Below are the code and all the weights of a small trained network. Each question names an input and a target symbol and asks about switching units off, where a switched-off unit gives its printed mean instead of its output.

import numpy as np


def w(rows, s, z=0):
    codes = np.array(rows[::2]) - 128.0
    scale = np.full(codes.shape[1], s)
    scale[-1] = z or s
    return codes * scale


def norm(h):
    return h / np.sqrt((h * h).mean(-1, keepdims=True) + 1e-5)


def f(y):
    return y / 2 * (1 + np.tanh(0.7978845608 * (y + 0.044715 * y**3)))


def softmax(a):
    e = np.exp(a - a.max(-1, keepdims=True))
    return e / e.sum(-1, keepdims=True)


def log_softmax(a):
    a = a - a.max(-1, keepdims=True)
    return a - np.log(np.exp(a).sum(-1, keepdims=True))


def net(x, mask):
    ids = ['αβεζηθμξπτ'.index(c) for c in x.split()]
    T = len(ids)
    res = E[ids] + P[:T]
    u = 0
    for l in range(2):
        r = norm(res)
        for j in range(3):
            rows = slice(3 * j, 3 * j + 3)
            q, k, v = (r @ M[l][rows].T for M in (Q, K, V))
            z = softmax(np.where(np.tri(T) > 0, q @ k.T / 3**0.5, -1e9)) @ v
            o = O[l][rows]
            res = res + np.where(mask[u + j], z, o[:, -1]) @ o[:, :-1]
        u += 3
        y = f(norm(res) @ A[l][:, :-1].T + A[l][:, -1])
        res = res + np.where(mask[u : u + 4], y, B[l][:, -1]) @ B[l][:, :-1]
        u += 4
    return log_softmax(norm(res)[-1] @ U[:, :-1].T + U[:, -1])


Q, K, V, O, A, B = {}, {}, {}, {}, {}, {}
E = w([
[160,79,183,124,91,120,116,104,194,74,120,125],'α',
[147,160,85,146,178,73,125,97,201,119,178,159],'β',
[97,169,184,160,137,162,82,112,187,154,194,217],'ε',
[163,84,127,192,82,186,96,143,203,103,108,186],'ζ',
[178,149,117,114,135,96,44,123,104,154,248,43],'η',
[85,146,123,144,96,107,101,44,165,117,145,130],'θ',
[89,247,122,119,116,68,108,221,116,237,77,101],'μ',
[140,135,70,68,157,142,106,43,161,120,104,130],'ξ',
[128,156,106,142,148,71,154,126,251,112,39,203],'π',
[153,164,27,200,111,184,50,93,118,108,116,84],'τ',
],0.017)
P = w([
[128,48,153,108,179,156,103,149,89,68,130,114],'0',
[106,219,162,156,132,103,168,122,162,24,139,85],'1',
[164,123,161,207,139,59,82,55,124,175,113,119],'2',
[136,163,103,107,103,59,118,166,66,41,145,168],'3',
[94,184,113,107,97,156,139,124,231,144,164,73],'4',
[188,122,106,133,89,87,131,67,112,211,138,175],'5',
[138,162,81,36,64,123,145,157,151,107,174,140],'6',
[179,156,82,117,80,192,143,105,251,197,161,127],'7',
],0.015)
Q[0] = w([
[137,168,95,91,100,130,81,189,133,87,141,157],'0.h0',
[182,108,112,134,128,135,114,73,155,236,118,144],'0.h0',
[140,108,142,148,143,99,120,128,61,151,106,164],'0.h0',
[148,181,141,107,76,75,140,175,107,174,97,121],'0.h1',
[104,138,126,159,152,151,142,100,182,143,99,54],'0.h1',
[146,117,123,103,74,145,121,120,114,245,104,166],'0.h1',
[207,148,97,134,79,66,75,101,164,194,142,197],'0.h2',
[141,109,114,126,119,75,152,151,50,85,117,192],'0.h2',
[82,139,81,36,80,121,111,198,172,26,185,128],'0.h2',
],0.012)
K[0] = w([
[195,112,115,124,78,109,211,111,48,214,111,177],'0.h0',
[84,173,42,32,1,152,197,189,194,131,198,120],'0.h0',
[89,156,164,138,161,165,124,141,212,127,93,34],'0.h0',
[246,166,98,91,69,154,199,74,144,174,198,174],'0.h1',
[105,134,96,74,87,109,110,185,113,39,174,180],'0.h1',
[142,224,98,118,57,188,149,150,214,100,143,84],'0.h1',
[156,148,64,29,12,177,145,137,182,199,172,122],'0.h2',
[125,148,232,220,206,162,115,32,153,180,110,55],'0.h2',
[192,76,137,133,80,49,83,65,17,229,70,217],'0.h2',
],0.009)
V[0] = w([
[153,109,71,209,90,161,125,137,160,80,81,166],'0.h0',
[184,99,148,137,150,130,150,162,174,113,203,144],'0.h0',
[75,97,255,128,112,113,150,184,137,140,108,171],'0.h0',
[133,159,155,170,65,81,181,98,139,89,125,83],'0.h1',
[171,91,106,107,88,104,100,118,177,179,134,130],'0.h1',
[145,87,133,95,139,94,143,127,160,123,90,89],'0.h1',
[168,121,106,83,164,175,148,141,111,125,34,114],'0.h2',
[197,125,114,187,67,164,86,192,89,135,135,94],'0.h2',
[142,95,140,92,103,148,106,72,112,90,143,101],'0.h2',
],0.015)
O[0] = w([
[235,123,46,159,164,143,95,191,82,137,91,163,55],'0.h0',
[69,124,98,84,148,191,40,115,49,74,31,107,103],'0.h0',
[129,66,51,54,58,179,217,126,84,145,120,87,79],'0.h0',
[156,229,105,144,170,103,176,152,132,105,110,43,175],'0.h1',
[103,115,115,169,135,195,116,129,184,188,95,90,168],'0.h1',
[114,93,102,150,163,97,147,150,178,108,152,74,103],'0.h1',
[99,73,85,171,173,46,139,173,100,133,164,156,3],'0.h2',
[176,78,169,141,116,69,115,53,110,168,17,116,148],'0.h2',
[108,142,248,140,159,177,205,186,92,165,76,125,23],'0.h2',
],0.012,0.0069)
A[0] = w([
[101,126,80,67,58,209,126,100,100,81,116,60,38],'0.n0',
[61,185,131,141,144,135,128,201,93,90,62,125,67],'0.n1',
[127,118,7,145,161,158,178,195,122,106,174,137,4],'0.n2',
[74,54,97,65,119,110,207,148,94,176,142,127,18],'0.n3',
],0.012,0.0036)
B[0] = w([
[165,157,183,48,250,55,134,123,184,215,138,221,253],'0.n0',
[192,136,110,109,213,103,125,60,135,67,132,63,222],'0.n1',
[114,106,219,70,104,144,58,203,213,87,38,99,208],'0.n2',
[204,122,203,135,139,110,61,134,49,109,216,75,184],'0.n3',
],0.015,0.0044)
Q[1] = w([
[71,108,108,101,139,76,198,162,33,94,87,142],'1.h0',
[62,176,52,186,96,162,184,87,209,63,52,246],'1.h0',
[184,55,164,121,89,189,71,108,105,140,232,98],'1.h0',
[160,19,189,120,69,155,126,155,95,158,190,106],'1.h1',
[51,122,151,121,69,87,221,237,51,255,107,117],'1.h1',
[99,133,103,133,149,101,143,86,86,60,170,119],'1.h1',
[78,113,162,151,185,98,157,171,116,139,179,157],'1.h2',
[171,161,121,93,171,140,16,105,231,83,119,117],'1.h2',
[80,84,146,70,139,121,211,103,42,145,143,187],'1.h2',
],0.0096)
K[1] = w([
[143,207,51,152,98,68,81,167,166,170,100,169],'1.h0',
[225,88,50,90,62,176,108,235,206,70,213,153],'1.h0',
[149,134,174,173,34,78,158,2,141,132,97,133],'1.h0',
[245,202,165,127,106,121,13,133,122,142,204,107],'1.h1',
[89,251,87,163,89,151,140,105,228,186,40,139],'1.h1',
[197,101,141,119,133,207,99,88,201,149,140,138],'1.h1',
[105,133,91,134,125,100,198,60,97,128,82,168],'1.h2',
[105,3,207,107,178,172,158,179,94,147,114,140],'1.h2',
[118,215,108,142,106,180,99,151,181,145,115,135],'1.h2',
],0.0093)
V[1] = w([
[152,179,129,60,99,71,73,145,162,158,90,154],'1.h0',
[118,105,143,185,156,48,26,125,105,110,108,158],'1.h0',
[55,179,158,155,94,170,128,145,169,117,66,103],'1.h0',
[186,42,175,114,55,191,138,67,99,90,103,91],'1.h1',
[106,206,6,30,104,163,101,86,164,178,115,68],'1.h1',
[241,189,99,206,113,120,137,115,86,148,96,111],'1.h1',
[114,81,154,153,164,170,122,219,151,109,32,91],'1.h2',
[159,194,216,95,188,184,109,101,83,176,124,207],'1.h2',
[153,231,133,150,175,89,85,109,169,80,147,22],'1.h2',
],0.012)
O[1] = w([
[82,199,113,157,122,189,133,149,77,110,123,151,201],'1.h0',
[86,147,131,119,46,173,80,138,175,119,158,169,211],'1.h0',
[150,158,152,142,118,131,160,171,158,199,89,99,52],'1.h0',
[223,178,181,126,138,168,158,113,137,142,153,182,234],'1.h1',
[137,73,118,176,164,178,53,215,154,176,92,147,18],'1.h1',
[133,107,247,122,111,94,95,100,145,142,44,107,1],'1.h1',
[126,139,143,230,142,94,120,147,135,80,194,99,68],'1.h2',
[169,131,90,160,91,160,120,108,109,92,87,65,191],'1.h2',
[91,146,167,91,140,207,164,138,192,84,147,96,115],'1.h2',
],0.015,0.008)
A[1] = w([
[98,177,113,105,53,94,144,198,138,252,111,80,89],'1.n0',
[20,141,161,76,110,153,232,151,92,105,161,93,3],'1.n1',
[83,58,123,168,103,173,157,101,186,184,91,156,174],'1.n2',
[76,143,66,89,150,229,193,122,123,58,141,88,29],'1.n3',
],0.013,0.0049)
B[1] = w([
[46,166,174,142,65,74,216,115,85,207,68,100,227],'1.n0',
[248,137,103,191,52,207,146,136,86,141,176,192,177],'1.n1',
[180,43,89,75,112,86,64,162,139,119,217,121,141],'1.n2',
[216,31,185,125,80,101,75,149,238,217,147,85,253],'1.n3',
],0.014,0.0045)
U = w([
[149,139,85,166,100,172,139,115,54,133,87,157,116],'α',
[174,135,163,119,156,141,103,68,135,24,166,150,227],'β',
[133,150,187,37,121,106,156,118,125,187,132,201,140],'ε',
[111,113,111,139,41,55,182,67,144,162,185,131,110],'ζ',
[46,161,153,192,189,126,182,168,116,110,176,185,150],'η',
[220,170,221,177,94,3,82,124,146,158,109,201,3],'θ',
[119,123,170,91,68,112,36,189,186,156,119,93,80],'μ',
[190,233,170,160,46,169,209,147,153,153,131,146,116],'ξ',
[175,82,178,117,208,75,201,100,158,143,99,66,87],'π',
[32,189,204,147,84,131,131,67,125,113,59,111,145],'τ',
],0.007,0.0076)

Each question gives the input, a string of symbols that net reads in full, and the target symbol t.
The units are the heads (3 rows each of Q, K, V and O) and the neurons (one row each of A and B). Each row of codes is followed by its name. A weight is (code - 128) times the scale printed after its matrix; where a second scale follows, it is the last column's (O, A, B and U).
mask holds one flag per unit, layer by layer, with each layer's heads first. A switched-off unit (its flag False) gives its mean, the last column of its rows in O or B, instead of its output. The means were averaged over made-up inputs and are rounded, as every weight is.
A unit's drop is (log p(t) with every unit on - log p(t) with that unit switched off) / (log p(t) with every unit on - log p(t) with every unit switched off).
The circuit of an input: a set's keep is (log p(t) with only the set's units on - log p(t) with every unit switched off) / (log p(t) with every unit on - log p(t) with every unit switched off). Starting from the 12 units with the biggest drops (on a tie, the unit counted first), units are removed one at a time, each time the one whose removal leaves the highest keep (on an exact tie, the one counted first), for as long as the keep stays at least 0.8.
units of the circuit, in order: the units of the circuit, biggest drop first
top k neurons: the k neurons with the biggest drops, biggest first
top k neurons in layer l: the k neurons of layer l with the biggest drops, biggest first
drop of u: that unit's drop, to one decimal
input α μ μ, target β: units of the circuit, in order	(0.h2, 1.h2)
input τ β μ π μ, target τ: units of the circuit, in order	(1.h1, 1.n0)
input ζ ξ π ε μ μ μ, target ζ: units of the circuit, in order	(0.h2, 0.h0)
input π ζ μ μ μ ε, target η: units of the circuit, in order	(1.h2, 0.n2, 0.h2, 1.h1)
input π ε α μ τ π, target η: units of the circuit, in order	(0.n2, 1.h2, 1.h1, 0.h2)
input τ α μ μ ζ μ μ μ, target μ: units of the circuit, in order	(1.h1)
input ξ π ζ μ μ η, target ζ: units of the circuit, in order	(0.h2, 1.h1)
input ξ β ζ ε μ π, target ζ: units of the circuit, in order	(0.h2, 1.h1)
input μ ε η, target ε: units of the circuit, in order	(0.n0, 0.h0)
input τ μ α ε η π, target τ: units of the circuit, in order	(0.h0, 0.h2)
input π ε η μ, target η: units of the circuit, in order	(1.h2, 0.h0, 0.n2)
input μ μ η ζ θ η μ, target τ: units of the circuit, in order	(0.h2, 0.h0)
input η ε μ μ τ θ τ, target ξ: units of the circuit, in order	(0.h2, 1.h0)
input ε μ η ζ π π α, target μ: top neuron	(0.n2)
input ε μ π, target α: units of the circuit, in order	(1.h2, 0.n0, 1.h1, 0.h0)
input ξ μ ζ β μ β μ, target β: top 2 neurons	(0.n1, 1.n0)
input μ μ π π θ ε ε, target ε: top 2 neurons	(0.n0, 0.n3)
input π π ε μ μ ε π, target η: top 2 neurons	(0.n2, 0.n0)
input μ μ π π μ μ, target ζ: top 2 neurons in layer 1	(1.n0, 1.n2)
input μ ξ ε, target η: top neuron	(1.n3)
input β η μ μ π μ ε μ, target μ: top 2 neurons	(1.n2, 0.n1)
input β θ η ζ, target μ: top 2 neurons in layer 1	(1.n3, 1.n2)
input β π μ η, target ζ: top 2 neurons in layer 0	(0.n2, 0.n3)
input θ η μ π η, target μ: top 2 neurons in layer 0	(0.n2, 0.n1)
input β ζ π π, target μ: top 2 neurons	(0.n2, 1.n3)
input μ π μ η μ ε μ, target ε: top 3 neurons in layer 0	(0.n0, 0.n3, 0.n2)
input μ μ μ η μ ε ζ, target ε: top neuron in layer 0	(0.n0)
input μ η η, target τ: drop of 0.h2	0.3
